Below are the code and all the weights of a small trained network. Each question names an input and a class and asks about switching units off, where a switched-off unit gives its printed mean instead of its output.

import numpy as np


def w(rows, s, z=0):
    codes = np.array(rows[::2]) - 128.0
    scale = np.full(codes.shape[1], s)
    scale[-1] = z or s
    return codes * scale


def norm(h):
    return h / np.sqrt((h * h).mean(-1, keepdims=True) + 1e-5)


def f(y):
    return y / 2 * (1 + np.tanh(0.7978845608 * (y + 0.044715 * y**3)))


def log_softmax(a):
    a = a - a.max(-1, keepdims=True)
    return a - np.log(np.exp(a).sum(-1, keepdims=True))


def net(x, mask):
    res = np.array(x, float).reshape(1, 2) / 4 @ E
    u = 0
    for l in range(2):
        y = f(norm(res) @ A[l][:, :-1].T + A[l][:, -1])
        res = res + np.where(mask[u : u + 4], y, B[l][:, -1]) @ B[l][:, :-1]
        u += 4
    return log_softmax(norm(res)[-1] @ U[:, :-1].T + U[:, -1])


A, B = {}, {}
E = w([
[253,247,93,159,107,169],'x0',
[141,204,20,46,140,124],'x1',
],0.0026)
A[0] = w([
[60,76,90,117,158,57,55],'0.n0',
[189,173,88,141,95,148,3],'0.n1',
[205,143,90,3,117,99,73],'0.n2',
[82,165,149,122,124,178,111],'0.n3',
],0.003,0.002)
B[0] = w([
[120,124,97,102,159,53,221],'0.n0',
[81,56,174,4,159,180,98],'0.n1',
[109,170,94,139,118,75,255],'0.n2',
[153,95,113,112,72,115,97],'0.n3',
],0.0045,0.00052)
A[1] = w([
[150,190,2,40,153,129,3],'1.n0',
[185,176,56,98,129,142,105],'1.n1',
[27,48,128,92,137,42,194],'1.n2',
[129,108,142,127,131,185,110],'1.n3',
],0.0067,0.0039)
B[1] = w([
[129,85,166,175,91,1,217],'1.n0',
[43,164,157,66,118,137,188],'1.n1',
[162,136,30,116,220,221,253],'1.n2',
[121,119,117,138,129,94,126],'1.n3',
],0.0088,0.0069)
U = w([
[119,198,166,94,107,210,149],'0',
[72,153,184,80,76,10,185],'1',
[141,111,113,133,110,126,3],'2',
[204,94,206,229,95,156,175],'3',
[98,123,43,118,178,44,60],'4',
[138,108,111,131,110,126,15],'5',
[154,90,46,128,228,226,214],'6',
],0.014,0.0049)

Each question gives the input, the list of numbers given to net, and the class t.
The units are the neurons (one row each of A and B). Each row of codes is followed by its name. A weight is (code - 128) times the scale printed after its matrix; where a second scale follows, it is the last column's (A, B and U).
mask holds one flag per neuron, layer by layer. A switched-off neuron (its flag False) gives its mean, the last column of its row in B, instead of its output. The means were averaged over made-up inputs and are rounded, as every weight is.
A unit's drop is (log p(t) with every unit on - log p(t) with that unit switched off) / (log p(t) with every unit on - log p(t) with every unit switched off).
The circuit of an input: a set's keep is (log p(t) with only the set's units on - log p(t) with every unit switched off) / (log p(t) with every unit on - log p(t) with every unit switched off). Starting from all 8 units, units are removed one at a time, each time the one whose removal leaves the highest keep (on an exact tie, the one counted first), for as long as the keep stays at least 0.8.
units of the circuit, in order: the units of the circuit, biggest drop first
top k neurons: the k neurons with the biggest drops, biggest first
drop when u is switched off: that unit's drop, to one decimal
input [8,-6], class 3: units of the circuit, in order -> 1.n2
input [0,-5], class 3: units of the circuit, in order -> 1.n2; 1.n1
input [-1,2], class 4: top 2 neurons -> 1.n0; 0.n0
input [7,-1], class 0: top 3 neurons -> 1.n0; 1.n2; 0.n0
input [5,-3], class 0: top 2 neurons -> 1.n0; 1.n2
input [0,-8], class 3: top 4 neurons -> 1.n2; 0.n1; 1.n1; 0.n0
input [-2,4], class 4: top 2 neurons -> 1.n0; 1.n2
input [3,-6], class 3: top 3 neurons -> 1.n2; 1.n1; 1.n0
input [5,-5], class 3: drop when 1.n1 is switched off -> 0.2
input [0,-1], class 3: drop when 1.n1 is switched off -> 0.6
input [0,1], class 1: drop when 1.n2 is switched off -> 0.1
